Below is a small trained network, with its code and all its weights. Each question gives an input and a class and asks what happens when units are switched off, that is, made to give their printed mean instead of their output.

import numpy as np


def w(rows, s, z=0):
    codes = np.array(rows[::2]) - 128.0
    scale = np.full(codes.shape[1], s)
    scale[-1] = z or s
    return codes * scale


def f(y):
    return np.maximum(y, 0)


def log_softmax(a):
    a = a - a.max(-1, keepdims=True)
    return a - np.log(np.exp(a).sum(-1, keepdims=True))


def net(x, mask):
    res = np.array(x, float).reshape(1, 6) / 4 @ E
    y = f(res @ A[0][:, :-1].T + A[0][:, -1])
    res = res + np.where(mask, y, B[0][:, -1]) @ B[0][:, :-1]
    return log_softmax(res[-1] @ U[:, :-1].T + U[:, -1])


A, B = {}, {}
E = w([
[108,144,8,157,106],'x0',
[180,203,126,115,111],'x1',
[107,51,72,94,160],'x2',
[89,66,184,164,121],'x3',
[227,88,112,136,73],'x4',
[187,101,110,200,206],'x5',
],0.011)
A[0] = w([
[65,29,143,83,169,64],'N0',
[107,186,151,116,67,235],'N1',
[143,162,179,156,150,252],'N2',
[125,94,206,192,211,130],'N3',
[131,118,99,132,122,27],'N4',
[123,181,135,121,5,141],'N5',
[130,53,141,175,71,127],'N6',
[107,207,171,96,93,144],'N7',
[151,100,48,172,127,138],'N8',
[145,160,120,88,47,107],'N9',
[180,56,144,129,92,127],'N10',
[78,124,184,101,156,104],'N11',
[142,164,41,132,125,153],'N12',
[120,103,167,157,169,124],'N13',
[160,125,194,101,218,51],'N14',
[160,115,43,165,156,123],'N15',
[51,135,87,145,164,164],'N16',
[151,101,43,179,147,173],'N17',
[172,185,114,100,112,60],'N18',
[123,139,163,124,39,119],'N19',
[137,192,144,74,133,136],'N20',
[163,45,139,135,96,54],'N21',
[76,70,154,103,134,67],'N22',
],0.014,0.0033)
B[0] = w([
[74,50,142,54,125,232],'N0',
[112,119,147,155,65,232],'N1',
[148,137,149,119,103,210],'N2',
[153,159,166,5,146,245],'N3',
[142,146,131,122,147,141],'N4',
[131,112,182,129,51,249],'N5',
[131,44,167,165,131,206],'N6',
[146,114,119,153,106,231],'N7',
[185,154,53,83,110,204],'N8',
[131,126,175,107,85,213],'N9',
[129,93,166,223,143,210],'N10',
[108,152,96,106,129,198],'N11',
[192,111,89,152,152,206],'N12',
[105,133,107,60,135,188],'N13',
[155,210,140,93,127,203],'N14',
[202,152,124,100,164,208],'N15',
[115,152,129,165,167,201],'N16',
[167,170,80,65,112,216],'N17',
[114,79,129,96,100,189],'N18',
[134,167,173,141,120,211],'N19',
[134,69,114,141,89,199],'N20',
[145,58,146,191,134,198],'N21',
[94,79,102,130,124,196],'N22',
],0.012)
U = w([
[173,174,58,216,163,74],'0',
[148,169,192,163,227,3],'1',
[178,175,114,50,124,166],'2',
[90,137,182,236,76,163],'3',
[123,51,132,146,120,175],'4',
[7,137,90,122,183,142],'5',
],0.011,0.0045)

Each question gives the input, the list of numbers given to net, and the class t.
The units are the neurons (one row each of A and B). Each row of codes is followed by its name. A weight is (code - 128) times the scale printed after its matrix; where a second scale follows, it is the last column's (A, B and U).
mask holds one flag per neuron, in row order. A switched-off neuron (its flag False) gives its mean, the last column of its row in B, instead of its output. The means were averaged over made-up inputs and are rounded, as every weight is.
A unit's drop is (log p(t) with every unit on - log p(t) with that unit switched off) / (log p(t) with every unit on - log p(t) with every unit switched off).
The circuit of an input: a set's keep is (log p(t) with only the set's units on - log p(t) with every unit switched off) / (log p(t) with every unit on - log p(t) with every unit switched off). Starting from the 12 units with the biggest drops (on a tie, the unit counted first), units are removed one at a time, each time the one whose removal leaves the highest keep (on an exact tie, the one counted first), for as long as the keep stays at least 0.8.
circuit, biggest first: the units of the circuit, biggest drop first
top k neurons: the k neurons with the biggest drops, biggest first
drop of u: that unit's drop, to one decimal
input [6,-3,-4,5,0,2], class 0: circuit, biggest first	N0, N5
input [8,-3,-5,-1,4,4], class 0: circuit, biggest first	N0
input [8,2,-4,4,6,5], class 0: circuit, biggest first	N0, N12
input [7,-3,2,-3,-3,4], class 0: circuit, biggest first	N16, N12
input [4,-5,1,-6,6,7], class 0: top 4 neurons	N3, N12, N0, N10
input [7,5,6,0,-2,0], class 0: top 3 neurons	N3, N12, N0
input [-5,8,-8,0,-5,1], class 3: top 2 neurons	N1, N17
input [-5,-2,4,-1,-2,3], class 2: top 2 neurons	N3, N14
input [6,7,-4,-4,-7,5], class 0: top 2 neurons	N3, N12
input [8,0,-1,-6,-4,1], class 0: top 2 neurons	N3, N12
input [4,-8,3,6,-4,6], class 2: top 4 neurons	N3, N17, N8, N15
input [0,-3,2,-1,-5,4], class 2: top 2 neurons	N3, N10
input [-6,-2,8,7,-4,6], class 5: top 2 neurons	N0, N22
input [3,-6,-1,-3,1,5], class 2: circuit, biggest first	N17
input [-2,-6,-8,-2,-8,6], class 2: drop of N3	0.3
input [-7,-4,-3,2,2,4], class 2: drop of N13	0.2
input [-1,8,1,1,3,-1], class 3: drop of N11	0.0
